In the rows, 128 means zero.
Each name stands for a flat space through zero: a line, a plane or more. A row that begins with a name and a colon came from that space; any other row is followed by the name of the space it lies nearest, among the names in its block.
q502-q375: [ 81 145 153 202 105 146  93 141 100 129 130 176 105 102 162 126 123 161
 135 129 142 148 147  95 119  72 147  80 127 146]
q822-q996: [ 91 189 123 122 170  97 148 104 102 154 111 130 132 197 112 117 130 181
 190 149 184  91 145  74  63  77 123 192 117  83]
q511-q767: [134 161 142 171 101 119 100 111 122 138  95 162 110 123 138 137 207 162
 175 142 133 107 128 120  71  93  95 124 123 112]
q339-q668: [135 145 151 149  85 144 111 153  98 167 148 126 133  67 196 131 170 149
  99  69  76 100 115 146 137  59  87  94 135 127]
q339-q668: [ 86 130 147 134 129  87  83 205  53 174 127 160 131 103 202 118  83 168
  70  70 106 101  90 182 100  65 150 125 110 165]
q472-q967: [132 110 139  85 136 128 127 198 111 145 149 137 131 103 177 124  77 111
  51  58  81 119  54 191 133 112 165  99 125 207]
q150-q629: [173 108 104 128  96 120 156 111 155 139 107  62 134  77 101 159 184 120
 157 128  91 136 186 134 156 151  45 122 170  98]
q150-q629: [ 99  73 167 199 120 118  95  88 104 106 115 190 169 131 114 127 132  83
 131 150 101 163  87 149 133 208 146 113  80 140]
q339-q668: [116 137 118 142 136 146 123 127 103 161 140 105 115  70 122 157 100 125
 112 100 125 148 161 111 179 131 126 130 143 111]
q150-q629: [ 69 138 164 232 107 154 117  98 104 123 127 173 129 110 134 134 136 144
 172 142 134 167 157  63 127  97 131  76 126 135]
q339-q668: [126 165 115 102 165 165  98 124  91 174 167 121 102  82 131 150  82 112
  70  82 146 122 115 124 189 139 169 170 114  93]
q150-q629: [163 166 101  68 138 139 160 128 154 142 141  79 114 140 123 128 146 143
 134 118 143  94 144 112 128  97 105 158 151  98]
q822-q996: [120 166 100  81 193 113 158 143 120 166 105 111  98 133  87 162  78 135
 144 103 156 129 117 114 102 132 156 170 145 156]
q511-q767: [128 176 119 165 103 138  92 129 133 129 107 146  71 110 136 137 173 181
 165 156 174 123 181  92  99  70 115 118 147 102]
q511-q767: [106 127 111 149 107  78 135 155 116 136  96  95 128 131 137 122 134 190
 167 153 143 122 211 113  99  71  79 129 161 106]
q511-q767: [101 119 141 134 166  96 165 102  93 163 112 122 177 142 100 145 113 109
 156 103  98 129  97 127 112 162 113 159 113 134]
q339-q668: [116 118 137 117 126 125 112 146 122 109 149 146 138 160 156  95 103 133
  96 136 139 116 111 142 127 114 157 129 108 130]
q150-q629: [113 197 131 130 134 170 153 118 125 152 156 116 107 127 145 128 137 163
 151 108 153 110 150  58 126  45 123 123 146 108]
q502-q375: [120 123 153 180  75 122  83 136 131  94 118 178 122 144 170  98 180 161
 140 165 136 118 133 134  88  85 120  91 113 127]
q339-q668: [110 140 138 146 118 149 108 154  72 186 160 113 128  44 176 148 104 134
  74  54  90 125 132 136 183  89 119 113 135 121]
q472-q967: [105 108 133 105 160  79 188 156 119 142 101 115 165 163 117 129  91 128
 151 103  96 129  94 143  79 125 122 126 138 194]
q822-q996: [119 126 113 124 148 117 143 117 137 120 115 117 124 148  94 133 108 129
 152 153 153 143 154 108 125 148 134 145 135 121]
q150-q629: [129 135  99 130 111 134 131 152 146 121 127  90  92 102 127 133 114 160
 134 146 156 144 211 100 152  91 114 111 172 114]
q822-q996: [107  98 132 148 130 109 160 120 125 124 117 111 159 134 110 131 112 120
 153 134 109 151 148 117 132 144 109 116 138 140]
q150-q629: [ 98 158 177 182 122 162 130 115  70 190 151 156 151  67 171 153 148 121
 120  44  66 122  72 112 136  85 114  94 114 151]
q511-q767: [ 89 117  99 117 162  77 189 114 103 155 118  48 173 156  87 130  80 152
 171 143 143 132 216  87 144 128  83 183 154  73]
q502-q375: [110 154 140 123 146 120 181 116 138 126 120 130 146 185 120 116 137 146
 181 132 134 114 111  89  72  88 120 127 133 151]
q472-q967: [157 132 113  99 158 125 176  68 160 126 113  97 149 162  61 145 157  95
 178 149 131 127 123 108 123 190 102 172 129  99]
q472-q967: [128  91 146 127 121 149 137 141 127 121 156 130 152 104 146 125  99  88
  82  94  82 147  90 154 169 152 145  91 122 169]
q511-q767: [119 103 131 132 138 118 169  97 131 125 130 100 172 147 100 127 122 107
 152 136 111 140 141 112 144 161 104 138 129 114]
q339-q668: [138  93 139 163  92 135 179 102 162 107 119  97 161 115 110 135 170 111
 174 139  82 155 160 106 140 139  68  77 159 142]
q502-q375: [125  92 165 140  85  98 147 147 103 140 138 120 199 130 189  99 166 134
 114  91  49  94  94 171 111  89  70 100 118 141]
q150-q629: [105 155 122 141 130 155 122 131 128 121 149 128 102 130 136 119 102 153
 128 142 170 137 171  80 146  86 151 120 139 111]
q511-q767: [168 170 121 107 103 124  77 128 130 135 125 142 101 136 160 113 202 163
 122 141 152  69 122 151  94  90 106 164 111  70]
q822-q996: [105 105 139 153 127  99 171 118 117 138 108 110 170 135 115 133 132 129
 169 124  95 139 140 117 112 129  88 117 139 142]
q502-q375: [120 112 161 183  87 164  93  71 132  84 165 164 159 154 147  88 171 112
 126 175 136 128 134 104 160 141 128 115  87  67]
q822-q996: [139 193 118  75 180 130 159 144 104 202 121 112 105 103 123 169 120 135
 129  50 115  96  73 128  97  97 130 163 140 157]
q502-q375: [143 112 145 163  66  92  79 149 147  83  90 180 120 161 167  93 206 169
 151 182 133 104 125 166  52  93 104  98 114 135]
q339-q668: [ 96  94 143 127 157 102 153 150  87 160 125 125 167 110 129 143  69 102
 105  76  78 145  85 158 136 155 139 123 121 181]
q339-q668: [151 126 119 124 108 130 131 103 187  65 117 137 117 194 106  97 170 138
 170 206 173 125 155 106  96 132 125 127 128 106]
q472-q967: [161 138 121  88 154 125 140 117 153 126 109 139 118 151  98 141 146 104
 139 126 128 117  74 149  94 166 140 151 119 151]
q822-q996: [149 136 121 107 131 119 118 157 131 142 109 136 102 107 133 146 135 130
 116 105 117 121  98 161 104 125 133 123 136 165]
q822-q996: [122  47 114 149 117 131 133 129 161  70 128 112 137 116  89 127  72  84
 112 174 126 200 178 134 193 210 149  89 144 151]
q511-q767: [ 95 115  96  66 188  98 159 171  92 161 146  72 143 133 118 129   8 128
  81  94 140 133 149 137 168 136 161 175 140 132]
q150-q629: [106 139 170 151 146 156 115  87  91 146 158 175 163 136 141 124 130  93
 110  97 106 119  50 124 137 150 156 139  76 123]
q502-q375: [127 144 130 123 137 108 154 115 154 107 100 144 129 191 108 116 156 146
 185 163 151 116 118 108  60 113 123 135 128 142]
q822-q996: [156 178 128 100 130  84 112 172 116 172  72 156  92 124 154 149 190 173
 150  91 115  73  66 177  18  71 105 143 132 172]
q472-q967: [ 80 146 121 138 120  84 112 197  77 160 122 115 118 120 183 111  88 207
 116 111 146 106 182 126 103  26 118 128 148 125]
q502-q375: [111 120 124  94 178 140 190 125  86 194 164  62 172  78 113 162  54  84
  91  40  73 142 113 123 203 157 121 148 142 136]
q472-q967: [131 153 119 120 130 115 104 145 124 134 112 142  99 134 136 128 138 157
 132 135 154 110 129 135  95 102 135 143 127 125]
q502-q375: [149 143  94 108 133 115  94 166 147 122  92 137  60 110 113 148 121 151
 126 146 168 135 148 148 103 128 151 133 149 149]
q511-q767: [146 138 160 160  99 121  98 116 123 133 102 183 130 125 151 132 210 130
 148 121  98 104  66 158  68 120 107 112 103 146]
q472-q967: [122 120 120  76 176  80 209 138 128 152 103  89 170 172  96 137  99 120
 162 100  99 117  95 137  83 139 109 156 142 173]
q472-q967: [137 150 138 108 150 158 187  95 153 131 142 118 144 152 106 134 140 103
 157 109 113 126  91  93 120 129 125 123 133 149]
[168 138 117 105 118 188  94 116 152 113 170 128  94  95 133 129 132  97
  74 126 142 131 123 133 193 154 157 127 121  99] -> q822-q996
[146 170 100 127 134 165 105 101 136 140 137 110  79  93 103 153 139 135
 133 141 173 133 179  89 167 132 130 154 142  70] -> q339-q668
[154 140 150 125  96 147 128 128 132 135 147 134 142 118 171 116 184 129
 115  99  90  94  90 144 119  91  99 107 121 128] -> q339-q668
[133 158  88  75 194  78 157 167 132 164  61 118  80 134  73 176  90 145
 165 111 153 132 111 143  56 140 148 166 158 193] -> q822-q996
[152  84 110 145 102 135 115 101 177  69 118 120 120 134  88 123 143 105
 142 198 150 165 182 125 162 192 123 115 136 102] -> q822-q996
[159 113 103 123 121 126  75 123 148 104 110 140  90 113 103 138 138 115
 112 169 160 141 148 157 145 186 145 148 121 102] -> q502-q375
[144 100 118 135 103 106  79 167 113 136 109 132 108  73 147 143 129 131
  89 117 109 134 136 187 141 144 121 118 133 137] -> q502-q375
[196 138 101  95 126 161 134 104 175 131 120  99  92  82  87 169 172  91
 130 121 118 136 126 139 157 181 109 133 151 120] -> q822-q996
[ 98 130 123 141 135 131 103 154  86 156 145 121 117  85 149 136  76 141
  89 101 134 139 155 127 168 110 147 130 131 119] -> q339-q668
[109 209 125  85 157 230 176 130 135 148 227  90 101 122 160 114  64 138
  89  75 164 119 143  31 200  32 175 113 153 115] -> q502-q375
[152 169 104  88 159 173 125 104 143 138 155 111  93 118 102 144 115 111
 111 123 165 125 131 102 168 147 157 164 129  92] -> q822-q996
[142 149 105 145 129 130 133 104 144 138  95 109  94  99  84 166 159 138
 178 147 148 146 179  98 124 141  99 136 157 107] -> q339-q668
[120 130 121 118 151 155 138 120 110 154 158 102 132  91 119 146  83 102
  96  94 119 144 134 115 190 149 142 138 132 116] -> q502-q375
[127 155 122  98 137 155  78 139 119 116 172 149 104 151 161  94  98 139
  70 139 180 102 121 129 153 107 184 159  98  86] -> q339-q668
[191 132 100 107 107 143  21 126 141 114 124 156  65  88 128 138 167 114
  70 159 166 114 126 189 159 187 154 168 101  68] -> q472-q967
[119 108 112 113 121 128  89 205  97 150 147 114  98  56 172 136  55 136
  41  82 116 142 146 173 182 109 159 106 145 156] -> q150-q629
[121 128 141 132 124 101 122 156 104 150 110 143 135 120 154 131 136 143
 124 100 101 111  96 158  91 103 118 121 124 159] -> q339-q668
[139  86 123 113 111 146 145 139 161  87 154 106 140 132 130 108 101 104
 100 142 118 151 146 134 173 147 137  96 140 142] -> q511-q767
[139 139 124 130 135  95 136 130 130 144  79 137 118 129 107 152 163 139
 171 126 120 121 111 142  69 132 105 136 136 153] -> q339-q668
[122 118 122 122 103 112  87 223 121 121 120 149  83  96 186 118  90 166
  75 109 129 131 129 175 110  69 159  80 148 195] -> q511-q767
[111 110 138 189 113 108  83 110 122 106  89 178 116 130 110 134 151 133
 159 176 147 152 141 132 101 161 134 121 110 125] -> q502-q375
[155 139 132  87 114 156 151 116 157 108 172 106 150 167 153  90 152 124
 112 130 126  93 116 119 142 100 117 132 122  97] -> q502-q375
[137 190 116  79 170 145 127 142 111 175 139 129  93 117 133 148 111 137
 108  80 146  98  87 125 115  99 157 164 126 133] -> q822-q996
[133  94 121 131 115  88 124 159 137 116  91 129 125 124 124 133 128 134
 135 140 114 140 134 166 100 142 116 111 141 165] -> q150-q629
[126 143 133 149 121 143 143 100 133 131 130 121 132 126 119 134 155 132
 158 134 129 130 146  94 130 117 106 123 135 109] -> q150-q629
[100 100 145 150 108 115 126 161 103 129 140 129 153 116 168 111 103 139
 103 110 100 133 133 143 138  98 124  96 129 149] -> q339-q668
[139 127 137 161  92  88 141 142 136 137  71 134 128 116 135 144 202 162
 188 128  93 118 132 143  53  91  64  96 153 162] -> q339-q668
[ 95  62 146 161 104 118 164 138 131  96 141 110 181 136 138 104  93 114
 126 137  90 164 155 123 158 134 114  75 140 159] -> q339-q668
[ 93 114 147 156 124  79 150 143 102 140  99 135 165 151 141 120 132 155
 164 123 103 121 125 132  75  96  99 117 129 155] -> q822-q996
[123  45 158 136 121 130 141 151 128 105 141 147 174 106 138 126  81  59
  73  93  51 170  58 188 164 197 156  70 113 216] -> q472-q967

Rows lie near named flat spaces through zero. A row that begins with a name and a colon came from that space; any other row is followed by the name of its block's space that it lies nearest.
q884-q89: [116 112 137 112 123 129 159 102  95 106 136 135 110 109 152 124  97 134
 105 138 134 101 116 159 118 147 140 132 117 155]
q25-q277: [137 138 142 170 159 144 135 121 119 150 126 128 133 116 148 114 136 126
 134 130 158 128 131 149 108 155 147 166 143 128]
q935-q433: [134 114 130 131 131 122 127  95 105 144  85 154 187 136  85  99 116 138
 161 171 124 127 180 133 111 130 159 185 180 115]
q951-q605: [142 131 136 143 159 126  96 152 122 160 109 152 154 149 149 126 132 156
 130 131 168 118 167 157 116 129 143 170 139 126]
q341-q288: [138  96 132 124  64 130  99 168 124 103 144 126 112  99 203 154 141 122
 125  99 151 175 125 153 165 115  85 119  86 109]
q884-q89: [149 127 144 131 130 119 134 128 186 150 136 117 136 182 103 153 140 107
 127 116 127 166 115  88 138 128 128 145 150  88]
q341-q288: [ 89 167  56 181 126 138 107  96  88 119 121 121 130  68 107  94 149 144
 181 141  80 105 128  98 127 126 121  75 124 103]
q884-q89: [138 105  88 115  88 142  89 156 132 135 112 165 169 161 150 110 145 158
 143 142 123 146 180 137 147  74  94  93 131 127]
q25-q277: [136 138 129 135 162 167 183 109 150 145 147 128 121 163 126  95 130 116
 103 142 127 113 108 131 101 129 134  99 149 178]
q935-q433: [126 131 126 126 119 126 128 122 130 122 120 119 136 115  98 122 133 114
 145 133 108 138 128 110 131 123 126 125 137 122]
q25-q277: [119 156 110 180 196 156 131 121  91 162 132 155 123 130 186  96 125 174
 112 139 174  67 142 181  88 154 156 136 127 162]
q25-q277: [117 111  95  97  91 125  78 164  90 108 104 157 149 106 148 114 128 164
 140 138 120 115 178 157 144  83 100  95 104 150]
q341-q288: [127 127  93 119 121 132 114 137 149 139 135 147 135 177 139 130 134 153
 119 129 119 122 139 117 139  98 110  86 123 123]
q935-q433: [130 122 137 133 125 123 125 126 119 127 124 130 131 118 137 132 124 129
 131 128 139 132 132 138 128 138 134 150 128 119]
q884-q89: [118 118 123 120 119 135 152 100 100 113 124 134 130 109 125 108 111 129
 127 148 117 112 129 142 118 134 136 124 134 149]
q884-q89: [144 157 139 153 148 108  40 238 172 151 160 110  79 139 215 202 170 146
 103  45 191 151 109 135 163 121  90 121  54  90]
q589-q357: [121 110 178  58 156 114 222  69 130 108 140 124 101 165  81 134  61 110
  65 152 116  78  88 134  97 160 174 147 146 188]
q951-q605: [172 119 118 173 131 190 105 179 153 175 120 156 176 161 185  80 181 133
 145 135 171 173 179 165 122  89  97 122 155 153]
q951-q605: [ 98 134  93 134 102  92  92 116 104 106 132 126 109 101 138 162 118 153
 142 114 110 115 119 109 153 136 123 116  94  71]
q589-q357: [161 108 157  88 136 134 140 161 189 152 142 141 132 218 140 147 127 125
  83 118 153 145 130 132 132 104 118 127 136 151]
q589-q357: [123 145 130 122 163 164 171 124 120 126 138 121 111 118 120  88 127 117
 107 140 120  93 111 145  99 125 131  88 131 206]
q935-q433: [142 135 152 157 152 140 136 122 125 147 111 122 150 112 110 108 140 109
 149 138 143 142 139 134 109 146 148 174 159 129]
q25-q277: [119 133 115 133 135 124 109 134 108 130 123 140 128 121 147 127 124 152
 128 129 138 108 142 144 126 128 130 128 116 129]
q589-q357: [130 158 107 168 159 114  84 139 148 164 118 131 145 153 115 140 151 148
 152 119 135 129 144 100 130 129 136 144 138  76]
q25-q277: [106 132  75  78 126 147 141 137 129 113 148 150 108 168 138 107 115 163
  88 139  95  72 125 133 128  79 100  17  99 197]
q341-q288: [123 137 100 148 121 136 114 126 127 132 126 130 137 123 126 116 144 134
 149 132 114 133 135 115 133 117 118 107 131 114]
q951-q605: [124 176 176  86 194 118 138 185 158 121 144  79  70 112  78 148 132  94
  86  89 121  93  77 111 114 128 131  97  95 202]
q25-q277: [149 105 144 127 134 151 133 123 103 147  87 160 189 131 116  78 125 133
 148 171 146 132 189 168 103 118 146 176 177 163]
q341-q288: [124 107 217  95 112  94 150 137  85  73 135  85  73  27 145 171  92  81
 103  97 157 136  82 167 131 185 146 199  87 147]
q935-q433: [126 135 135 149 133 121 136  86 111 133  90 120 171  97  51 100 130 106
 181 160 100 140 149 101 113 144 158 177 180 102]
q25-q277: [160 144 157 207 132 197 159 154 157 141 161  81 106  74 176  97 191  58
 145  99 155 199  83 136 121 146  98 119 131 147]
q589-q357: [100  86 150  78  71 127 194  70  55  52 131 117 100  39 127 110  75 100
 115 154  97 110 100 163 123 153 135 125 112 178]
q589-q357: [116 118 102 123  99 127 101 130  90 112 107 143 148  93 130 110 128 145
 153 143 114 123 160 141 135 110 117 117 123 129]
q884-q89: [123  94 106 102  94 144 160  84 102 114 110 159 165 139 112  87 106 138
 136 176 101 120 159 141 120 109 131 115 159 153]
q951-q605: [121  96  78 167  81 132 146  45 113 134 126 163 167 157 149 114 114 153
 159 166 114 146 148 117 135 141 137 144 165  53]
q951-q605: [100 126  55 172  76  86  15 146  78 122 114 161 140  93 203 168 138 203
 174 109 142 130 173 135 174 121 105 132  79  18]
q951-q605: [109 116 142  93 108 105 171  80 115  92 133 111 107 108  87 141  92 107
 118 137  94 116  95 108 129 150 144 131 128 126]
q935-q433: [123 131 135 139 128 120 128 120 118 122 131 120 117 107 135 138 124 124
 131 121 133 129 117 129 129 147 135 144 121 113]
q951-q605: [120 144 140 124 167  99 112 130 119 140 118 133 124 138 116 148 111 150
 117 124 144  94 134 132 117 147 157 163 125 119]
q935-q433: [ 95 125 110 123 106  91 122  98  98  97 145 125  90 103 154 168  97 151
 116 114 121 102  99 124 145 156 134 125  89  86]
q589-q357: [147  69 118  48  68 123  93 170 127 118  99 182 179 181 144 123 114 163
 116 151 130 140 201 162 152  58  97 113 129 157]
q884-q89: [123 161  85 150 144 140  71 152 109 148  73 138 192  99  55  72 168 140
 199 158  91 124 195 105 119  83 122 111 163 135]
q935-q433: [132  97 126  97  87 115 109 135 119 115 110 146 152 132 128 133 119 137
 136 138 123 144 158 136 145 107 117 137 129 118]
q341-q288: [146  95 196 152  90 135 137 139  86  98 127 102 114  25 185 135 129  80
 141 110 175 182 115 183 132 173 128 208 114 126]
q341-q288: [103 111  64 122  87 140 114 128  97 105 158 161 101 134 222 131 115 183
 101 124 131  97 128 162 148 106  92  51  75 135]
q884-q89: [153  86  95 109  69 147 144  97 178 144 115 158 195 214  89 103 140 121
 154 167  88 184 166  87 146  77 105 105 187  97]
q589-q357: [121 114 119 136  90 101  96 120 110 115 115 131 140 104 133 150 125 136
 156 125 125 149 142 120 150 134 126 156 122  70]
[120 143 131  58 147  84 117 152 180 127 134 119 108 196  64 174 112 135
  93 110  96 102 111  77 143 100 127  92 112 130] -> q341-q288
[106 110 158  82  98  96 132 140  92  72 150 109  65  71 170 175  91 125
  88  97 138 108  87 158 146 151 121 126  62 145] -> q341-q288
[157 128 140 129 131 117 113 146 198 162 129 124 150 201 100 155 150 115
 132 115 131 173 132  84 144 113 123 146 153  81] -> q884-q89
[144 136 127 157 130 117  92 152 165 154 133 125 134 158 143 158 153 131
 139 104 148 162 131 107 145 127 120 147 127  72] -> q589-q357
[100 157 100 139 154 136  83 152  48 117  89 140 143  42 120  80 133 160
 161 147 121  72 174 167 107 115 133 113 113 180] -> q884-q89
[108 109 129  85 114 110 151  89  86  99 110 141 135 111  98 118  86 138
 123 158 105  93 139 140 119 134 149 137 135 149] -> q589-q357
[138 135 129 148 156 167 160 122 131 146 135 133 131 139 142  92 137 123
 118 141 140 119 126 148 103 130 132 116 146 171] -> q25-q277
[143 119 176 120  76 100  87 182 144  96 124  77 111  54 115 175 157  69
 158  81 126 206 107 103 170 129  97 159  99  85] -> q341-q288
[104 125  91 137 117 139 133 108  88 111 142 145 110 108 178 116 113 160
 118 136 128  93 124 156 126 132 122  92 103 140] -> q341-q288
[170 105 169  99 102 116 101 187 195 142 126 118 144 175 120 166 152  98
 124 100 145 198 137 108 158  99 102 152 133 105] -> q341-q288
[134 150 140 201 124 132 122 132 149 132 160  83  91  83 164 158 164  91
 148  84 146 180  75 104 144 168 116 146 109  64] -> q589-q357
[177  76 179 142  94 158 135 156 139 141 131 144 151 137 209 126 140 108
 119 123 195 195 150 187 133 133 114 190 140 131] -> q341-q288
[110 113 117 105 108  96 116  98  92 111 103 145 147 115 101 133  98 149
 143 150 110 109 153 127 132 132 146 152 134 105] -> q589-q357
[151 124 156 125 128 125 121 148 159 141 119 118 144 142 104 136 143 104
 138 121 134 164 134 114 133 123 127 156 146 116] -> q341-q288
[140  96 112 128 115 157 142 125 122 140 144 172 136 176 212 114 116 164
  95 141 166 119 148 181 123 118 118 115 125 151] -> q341-q288
[148 143 144 136 162 164 154 156 170 150 154 116 109 160 146 117 150 109
  99 112 146 134 103 132 115 120 116  98 128 173] -> q589-q357
[111 136 122 127 141 109 132  98 107 124 116 130 132 119  98 128 109 138
 136 142 114 102 131 119 119 144 152 144 137 116] -> q589-q357
[104 158  43 170 120 145  96 114 122 138 125 139 146 127 117  97 159 157
 171 141  85 118 145  91 136  97 105  56 130  98] -> q341-q288
[118 106  93 139 102 152 133 117  93 118 147 161 117 127 218 114 116 167
 108 136 150 108 135 178 130 125 112  95 102 144] -> q341-q288
[137  98 151  88  97 171 181 141 119  93 150 121 104 103 163  99 121  97
  92 132 128 135 106 170 123 111  99  82 111 218] -> q589-q357
[111 168 132 146 174 116  69 188  86 128 119 119  99  62 159 137 139 153
 127  98 160  85 135 163 120 137 130 132  79 153] -> q884-q89
[140 113 137  89 151 117 141  92 128 155  67 164 211 185  23  87 105 138
 152 192 103 110 198 115  99 107 172 179 210 145] -> q884-q89
[147  91 184 105  86 117 124 163 124 100 139 113 104  91 180 165 121 100
 108  98 166 170 113 164 149 142 112 168  96 128] -> q341-q288
[111 138  77 104 141 168 113 148  75 123  94 165 164 106 112  47 133 166
 142 173 100  70 189 166 103  71 114  57 134 227] -> q589-q357
[146 129 134 146 138 181 165 134 142 139 139 123 132 128 141  84 151 102
 124 137 133 144 121 143 110 118 114 101 146 180] -> q25-q277
[ 60  99  38  58  83  61 112  70  80  84 157 190  84 192 191 190  40 244
  65 136 103  25 123 137 159 122 130  58  57  86] -> q935-q433
[114 147 103 147 141 114 110 121 130 136 135 129 119 138 131 143 129 149
 131 120 124 112 121 110 133 135 132 118 118  96] -> q951-q605
